Below is a small trained network, with its code and all its weights. Each question gives an input and a target symbol and asks what happens when units are switched off, that is, made to give their printed mean instead of their output.

import numpy as np


def w(rows, s, z=0):
    codes = np.array(rows[::2]) - 128.0
    scale = np.full(codes.shape[1], s)
    scale[-1] = z or s
    return codes * scale


def f(y):
    return y / 2 * (1 + np.tanh(0.7978845608 * (y + 0.044715 * y**3)))


def softmax(a):
    e = np.exp(a - a.max(-1, keepdims=True))
    return e / e.sum(-1, keepdims=True)


def log_softmax(a):
    a = a - a.max(-1, keepdims=True)
    return a - np.log(np.exp(a).sum(-1, keepdims=True))


def net(x, mask):
    ids = ['αβγδηθλμξπτφω'.index(c) for c in x.split()]
    T = len(ids)
    res = E[ids] + P[:T]
    u = 0
    for l in range(2):
        q, k, v = (res @ M[l].T for M in (Q, K, V))
        z = softmax(np.where(np.tri(T) > 0, q @ k.T / 2**0.5, -1e9)) @ v
        res = res + np.where(mask[u], z, O[l][:, -1]) @ O[l][:, :-1]
        u += 1
        y = f(res @ A[l][:, :-1].T + A[l][:, -1])
        res = res + np.where(mask[u : u + 16], y, B[l][:, -1]) @ B[l][:, :-1]
        u += 16
    return log_softmax(res[-1] @ U[:, :-1].T + U[:, -1])


Q, K, V, O, A, B = {}, {}, {}, {}, {}, {}
E = w([
[80,46,211,142,120,69,86,171,108],'α',
[118,197,166,201,128,146,116,133,192],'β',
[168,143,62,90,154,97,149,215,137],'γ',
[190,147,99,131,143,97,151,230,144],'δ',
[170,115,62,97,119,151,129,200,112],'η',
[107,74,182,57,159,140,42,59,144],'θ',
[89,179,62,123,152,96,130,95,166],'λ',
[162,142,119,134,114,151,121,203,137],'μ',
[124,162,74,157,141,111,137,117,161],'ξ',
[144,142,95,148,112,155,121,140,142],'π',
[131,130,58,122,116,150,123,117,122],'τ',
[84,10,96,202,177,1,145,175,70],'φ',
[151,120,41,88,127,140,134,163,110],'ω',
],0.011)
P = w([
[19,133,93,161,129,107,80,190,67],'0',
[22,153,151,134,186,113,198,131,79],'1',
[75,78,133,112,175,133,201,138,179],'2',
[102,59,78,175,148,134,115,131,205],'3',
[188,185,139,228,167,110,54,85,88],'4',
[190,178,216,164,201,147,212,65,30],'5',
[136,78,182,215,203,209,220,87,118],'6',
[178,72,97,203,131,152,151,61,245],'7',
[253,150,128,186,133,125,144,3,159],'8',
],0.006)
Q[0] = w([
[236,255,155,96,91,89,86,67,36],'0.h0',
[197,179,51,101,20,113,29,133,250],'0.h0',
],0.027)
K[0] = w([
[103,136,179,87,158,170,252,114,100],'0.h0',
[153,208,143,131,173,121,95,113,26],'0.h0',
],0.041)
V[0] = w([
[90,83,185,239,50,177,102,138,128],'0.h0',
[76,60,72,100,134,113,106,8,99],'0.h0',
],0.015)
O[0] = w([
[228,231,115,76,186,59,70,45,43,253],'0.h0',
[141,132,128,98,3,108,155,138,199,105],'0.h0',
],0.0061,0.006)
A[0] = w([
[111,135,138,114,88,124,139,104,123,2],'0.n0',
[69,122,141,60,116,155,40,168,103,76],'0.n1',
[97,47,189,118,172,143,131,113,104,75],'0.n2',
[137,156,186,71,155,200,115,124,166,76],'0.n3',
[174,255,79,107,66,167,188,138,145,114],'0.n4',
[120,160,64,140,172,200,181,159,141,68],'0.n5',
[134,157,142,151,91,124,183,78,110,177],'0.n6',
[85,50,158,118,95,100,125,97,132,67],'0.n7',
[150,186,76,111,153,179,121,232,113,88],'0.n8',
[162,236,101,143,107,178,152,158,182,202],'0.n9',
[129,102,81,159,138,69,193,85,135,94],'0.n10',
[76,113,185,88,128,119,85,104,96,86],'0.n11',
[98,85,174,94,149,74,91,140,99,33],'0.n12',
[80,171,49,159,84,165,208,187,174,1],'0.n13',
[73,222,33,132,104,154,190,147,139,223],'0.n14',
[157,232,86,92,36,163,173,146,175,34],'0.n15',
],0.0096,0.0048)
B[0] = w([
[65,168,128,194,118,62,90,84,78,95],'0.n0',
[101,104,159,77,100,170,140,84,73,117],'0.n1',
[196,167,107,110,83,94,88,105,156,142],'0.n2',
[137,81,73,181,93,152,66,72,69,113],'0.n3',
[119,114,55,109,67,66,34,105,167,211],'0.n4',
[73,139,103,223,136,143,86,124,181,153],'0.n5',
[171,81,85,122,160,115,86,139,169,183],'0.n6',
[117,178,114,123,220,73,103,88,78,122],'0.n7',
[160,113,118,161,143,158,113,56,163,164],'0.n8',
[178,102,51,72,119,151,166,143,88,254],'0.n9',
[179,108,117,159,112,168,114,140,21,153],'0.n10',
[81,89,119,107,81,148,110,151,199,140],'0.n11',
[75,124,153,128,71,99,177,185,155,147],'0.n12',
[84,203,134,157,105,85,253,47,71,146],'0.n13',
[186,89,142,123,117,154,146,149,200,227],'0.n14',
[122,122,123,233,105,31,55,4,128,153],'0.n15',
],0.013,0.0044)
Q[1] = w([
[120,92,253,125,105,127,115,96,61],'1.h0',
[155,107,89,139,102,154,169,175,39],'1.h0',
],0.0052)
K[1] = w([
[72,135,141,145,127,77,93,181,118],'1.h0',
[102,70,1,158,159,114,160,170,44],'1.h0',
],0.0056)
V[1] = w([
[123,104,206,59,122,197,97,1,178],'1.h0',
[148,132,6,132,111,237,142,67,81],'1.h0',
],0.0095)
O[1] = w([
[195,117,75,211,133,63,163,195,37,99],'1.h0',
[4,133,139,61,50,87,126,221,108,254],'1.h0',
],0.0037,0.0087)
A[1] = w([
[209,116,131,74,102,166,138,157,134,71],'1.n0',
[6,110,161,86,99,24,127,255,61,92],'1.n1',
[90,124,164,187,188,203,124,188,150,73],'1.n2',
[122,150,132,92,157,68,132,168,131,69],'1.n3',
[166,137,155,92,175,235,89,143,175,184],'1.n4',
[96,144,137,150,171,199,215,184,93,93],'1.n5',
[40,152,199,29,87,193,77,50,196,58],'1.n6',
[205,155,125,190,210,166,129,79,106,100],'1.n7',
[78,110,173,167,78,123,180,131,158,2],'1.n8',
[110,148,138,138,146,48,151,215,80,165],'1.n9',
[97,96,150,175,126,184,183,167,202,111],'1.n10',
[131,87,152,142,66,155,189,164,182,113],'1.n11',
[176,140,79,169,173,138,161,144,90,67],'1.n12',
[88,64,192,130,146,110,92,108,117,228],'1.n13',
[170,172,97,101,166,201,105,51,124,21],'1.n14',
[120,162,145,164,102,109,126,82,126,55],'1.n15',
],0.014,0.0063)
B[1] = w([
[154,164,170,159,163,133,145,157,150,237],'1.n0',
[61,110,108,170,136,123,130,147,200,159],'1.n1',
[128,130,137,93,180,69,250,97,99,163],'1.n2',
[118,114,136,134,108,153,137,119,88,149],'1.n3',
[99,113,78,96,108,159,140,150,106,254],'1.n4',
[174,37,106,107,125,190,126,60,173,154],'1.n5',
[26,97,107,159,134,124,136,153,139,138],'1.n6',
[129,139,125,153,137,90,103,149,213,199],'1.n7',
[146,145,43,180,230,137,107,118,118,147],'1.n8',
[72,115,118,107,117,143,111,114,87,153],'1.n9',
[121,134,217,154,101,114,50,231,110,178],'1.n10',
[101,159,129,128,82,134,159,56,118,182],'1.n11',
[97,119,131,99,117,147,125,117,111,176],'1.n12',
[165,161,134,84,141,117,97,105,90,183],'1.n13',
[101,109,163,122,117,124,137,91,58,188],'1.n14',
[139,83,128,137,132,130,128,197,76,139],'1.n15',
],0.024,0.0085)
U = w([
[3,130,129,88,122,109,85,123,91,189],'α',
[195,173,182,64,149,116,94,76,21,220],'β',
[206,153,126,134,165,87,84,147,213,176],'γ',
[93,195,95,184,153,98,174,139,86,30],'δ',
[108,67,192,92,90,158,163,126,106,50],'η',
[110,195,126,134,72,116,207,76,145,134],'θ',
[128,92,106,141,90,92,153,152,92,58],'λ',
[135,118,125,165,104,188,99,108,129,71],'μ',
[114,106,88,100,179,117,192,87,139,57],'ξ',
[102,143,166,130,149,72,174,185,117,55],'π',
[100,183,207,172,78,121,121,189,119,75],'τ',
[115,163,73,105,152,208,163,213,121,253],'φ',
[124,110,162,179,186,133,150,136,117,102],'ω',
],0.0053,0.0043)

Each question gives the input, a string of symbols that net reads in full, and the target symbol t.
The units are the heads (2 rows each of Q, K, V and O) and the neurons (one row each of A and B). Each row of codes is followed by its name. A weight is (code - 128) times the scale printed after its matrix; where a second scale follows, it is the last column's (O, A, B and U).
mask holds one flag per unit, layer by layer, with each layer's heads first. A switched-off unit (its flag False) gives its mean, the last column of its rows in O or B, instead of its output. The means were averaged over made-up inputs and are rounded, as every weight is.
A unit's drop is (log p(t) with every unit on - log p(t) with that unit switched off) / (log p(t) with every unit on - log p(t) with every unit switched off).
The circuit of an input: a set's keep is (log p(t) with only the set's units on - log p(t) with every unit switched off) / (log p(t) with every unit on - log p(t) with every unit switched off). Starting from the 12 units with the biggest drops (on a tie, the unit counted first), units are removed one at a time, each time the one whose removal leaves the highest keep (on an exact tie, the one counted first), for as long as the keep stays at least 0.8.
units of the circuit, in order: the units of the circuit, biggest drop first
top k neurons: the k neurons with the biggest drops, biggest first
k most important neurons of layer l: the k neurons of layer l with the biggest drops, biggest first
input τ α β, target θ: units of the circuit, in order	0.h0, 1.n11
input π θ τ π γ, target λ: top 4 neurons	0.n15, 1.n15, 0.n13, 0.n4
input π ω π α θ, target α: units of the circuit, in order	1.n6
input θ α φ α β, target β: units of the circuit, in order	0.n9, 0.h0, 1.n14
input ω π π α π π η η, target φ: units of the circuit, in order	1.n4, 0.h0, 0.n15, 0.n13
input α β π α θ α α π, target λ: units of the circuit, in order	0.n15, 0.h0, 1.n15
input τ π μ, target θ: units of the circuit, in order	0.h0, 1.n11
input γ π τ, target ω: top 2 neurons	1.n10, 1.n8
input β α π λ β θ β, target δ: units of the circuit, in order	0.n13, 0.h0, 1.n8
input α π μ α δ π α π μ, target φ: units of the circuit, in order	0.h0, 1.n4, 0.n15, 0.n13
input α α θ α, target γ: units of the circuit, in order	1.h0, 0.n9, 1.n7
input μ π ω α β φ β, target β: units of the circuit, in order	0.h0, 1.n14
input α μ ξ φ γ, target ξ: top 2 neurons	1.n2, 0.n4
input τ α π π β μ θ α α, target γ: units of the circuit, in order	1.h0, 0.n9, 1.n7, 0.h0
input β τ α α φ τ, target β: top 2 neurons	1.n14, 0.n4
input α π α λ, target β: units of the circuit, in order	0.h0, 1.n14
input γ μ η λ, target ω: top 4 neurons	1.n10, 1.n8, 0.n13, 1.n5
input θ π δ, target λ: top 3 neurons	0.n15, 1.n15, 0.n13
input α ω τ α β, target μ: 2 most important neurons of layer 0	0.n13, 0.n9
input θ π β β φ π φ, target β: top 3 neurons	0.n10, 1.n13, 0.n2
input π π π β θ α ξ, target α: 2 most important neurons of layer 1	1.n14, 1.n12
input δ δ π η φ α, target α: 4 most important neurons of layer 0	0.n12, 0.n14, 0.n5, 0.n15
input α π τ η, target β: most important neuron of layer 0	0.n8
input γ ω β β τ α, target α: top 2 neurons	0.n12, 1.n1
input π τ θ λ γ α η, target δ: top 3 neurons	0.n13, 1.n8, 0.n15
input α τ π π ω π π φ, target α: top 2 neurons	1.n1, 1.n9
input α β β λ π, target α: top neuron	1.n14
input θ α α τ, target λ: top 2 neurons	0.n15, 1.n15
input β φ π π λ φ, target β: 2 most important neurons of layer 1	1.n13, 1.n1
input α α μ φ, target α: 3 most important neurons of layer 0	0.n14, 0.n15, 0.n7
